Here is a tiny trained network, its code and every weight. The questions are about switching its units off for an input and a target symbol, where a switched-off unit gives its printed mean instead of its output.

import numpy as np


def w(rows, s, z=0):
    codes = np.array(rows[::2]) - 128.0
    scale = np.full(codes.shape[1], s)
    scale[-1] = z or s
    return codes * scale


def f(y):
    return np.maximum(y, 0)


def softmax(a):
    e = np.exp(a - a.max(-1, keepdims=True))
    return e / e.sum(-1, keepdims=True)


def log_softmax(a):
    a = a - a.max(-1, keepdims=True)
    return a - np.log(np.exp(a).sum(-1, keepdims=True))


def net(x, mask):
    ids = ['ΓΣΩβδζηθξτ'.index(c) for c in x.split()]
    T = len(ids)
    res = E[ids] + P[:T]
    r = res
    for j in range(2):
        rows = slice(2 * j, 2 * j + 2)
        q, k, v = (r @ M[0][rows].T for M in (Q, K, V))
        z = softmax(np.where(np.tri(T) > 0, q @ k.T / 2**0.5, -1e9)) @ v
        o = O[0][rows]
        res = res + np.where(mask[j], z, o[:, -1]) @ o[:, :-1]
    y = f(res @ A[0][:, :-1].T + A[0][:, -1])
    res = res + np.where(mask[2:14], y, B[0][:, -1]) @ B[0][:, :-1]
    return log_softmax(res[-1] @ U[:, :-1].T + U[:, -1])


Q, K, V, O, A, B = {}, {}, {}, {}, {}, {}
E = w([
[70,111,110,194,144],'Γ',
[126,109,117,188,138],'Σ',
[58,77,92,161,139],'Ω',
[96,100,218,86,114],'β',
[80,49,125,117,158],'δ',
[111,85,148,137,191],'ζ',
[94,75,161,176,43],'η',
[141,96,220,145,128],'θ',
[234,57,94,108,41],'ξ',
[203,250,173,226,183],'τ',
],0.016)
P = w([
[31,223,111,49,113],'0',
[38,204,118,56,130],'1',
[71,147,124,69,128],'2',
[94,111,140,82,129],'3',
[111,74,140,104,132],'4',
[124,43,156,129,124],'5',
[127,27,160,137,129],'6',
[137,12,172,148,139],'7',
[121,1,178,152,151],'8',
],0.0082)
Q[0] = w([
[233,188,117,1,165],'h1',
[141,159,70,147,53],'h1',
[43,47,124,171,165],'h2',
[147,203,5,124,211],'h2',
],0.0076)
K[0] = w([
[61,168,70,130,130],'h1',
[144,247,144,89,200],'h1',
[176,112,175,161,117],'h2',
[114,161,134,68,66],'h2',
],0.011)
V[0] = w([
[16,154,133,216,59],'h1',
[105,115,204,75,216],'h1',
[169,239,128,166,157],'h2',
[129,94,1,152,243],'h2',
],0.0093)
O[0] = w([
[83,109,125,200,70,254],'h1',
[70,136,200,89,211,171],'h1',
[245,17,116,163,207,40],'h2',
[85,150,14,160,219,44],'h2',
],0.011,0.004)
A[0] = w([
[53,154,152,150,148,117],'n1',
[97,97,153,125,160,125],'n2',
[134,138,157,159,123,253],'n3',
[105,132,136,136,108,179],'n4',
[102,64,99,93,98,92],'n5',
[110,254,126,120,93,102],'n6',
[146,135,106,84,84,196],'n7',
[149,128,130,177,85,149],'n8',
[120,105,52,120,144,197],'n9',
[123,171,159,163,113,195],'n10',
[175,115,147,161,131,165],'n11',
[109,139,134,120,205,146],'n12',
],0.015,0.0063)
B[0] = w([
[215,176,167,194,82,250],'n1',
[233,184,119,176,94,191],'n2',
[143,68,53,46,144,227],'n3',
[92,100,86,97,78,215],'n4',
[12,164,252,157,153,189],'n5',
[71,62,156,173,235,202],'n6',
[124,111,107,126,227,173],'n7',
[153,135,63,84,170,200],'n8',
[117,244,73,168,162,160],'n9',
[197,61,133,154,134,221],'n10',
[19,131,132,108,149,174],'n11',
[114,254,105,90,103,162],'n12',
],0.0074,0.013)
U = w([
[139,105,70,178,129,82],'Γ',
[175,107,15,121,108,183],'Σ',
[76,130,132,170,159,10],'Ω',
[153,109,191,95,141,49],'β',
[94,164,161,118,160,69],'δ',
[168,158,71,84,113,235],'ζ',
[97,25,99,155,94,37],'η',
[212,87,143,79,102,150],'θ',
[76,115,74,2,188,255],'ξ',
[142,83,115,110,242,166],'τ',
],0.0071,0.0047)

Each question gives the input, a string of symbols that net reads in full, and the target symbol t.
The units are the heads (2 rows each of Q, K, V and O) and the neurons (one row each of A and B). Each row of codes is followed by its name. A weight is (code - 128) times the scale printed after its matrix; where a second scale follows, it is the last column's (O, A, B and U).
mask holds one flag per unit, heads first, then neurons. A switched-off unit (its flag False) gives its mean, the last column of its rows in O or B, instead of its output. The means were averaged over made-up inputs and are rounded, as every weight is.
A unit's drop is (log p(t) with every unit on - log p(t) with that unit switched off) / (log p(t) with every unit on - log p(t) with every unit switched off).
The circuit of an input: a set's keep is (log p(t) with only the set's units on - log p(t) with every unit switched off) / (log p(t) with every unit on - log p(t) with every unit switched off). Starting from the 12 units with the biggest drops (on a tie, the unit counted first), units are removed one at a time, each time the one whose removal leaves the highest keep (on an exact tie, the one counted first), for as long as the keep stays at least 0.8.
circuit, biggest first: the units of the circuit, biggest drop first
unit that matters most: the unit with the biggest drop
which heads matter: for each layer, one digit per head in row order, 1 if its drop is at least 0.15 and else 0, layers parted by /
drop of u: that unit's drop, to one decimal
input Γ δ Ω, target Ω: circuit, biggest first : [h2, n3, n8, n9]
input τ η η η Γ, target η: circuit, biggest first : [h1, h2]
input δ Σ θ, target θ: unit that matters most : n5
input ξ τ δ τ τ, target τ: circuit, biggest first : [n6, n10]
input δ θ η θ β η, target θ: circuit, biggest first : [n10, h2]
input τ Σ Ω ξ Ω Ω ξ Ω, target ξ: circuit, biggest first : [h1, n1]
input β τ ξ ξ Σ, target ξ: circuit, biggest first : [n1, h1]
input η η Ω, target η: circuit, biggest first : [h1, h2, n4]
input Γ Γ Σ, target Σ: circuit, biggest first : [h2, n5, n6]
input β η Ω, target η: circuit, biggest first : [h2, h1, n4, n12]
input ζ ζ Γ, target ζ: which heads matter : 11
input ξ β Ω η δ β β θ, target θ: drop of n12 : 0.0
input η δ Σ, target η: drop of n8 : -0.1
input η Ω θ ξ ξ Σ, target ξ: unit that matters most : h1
input θ β Ω Σ β θ ξ ξ τ, target τ: drop of h2 : 0.2
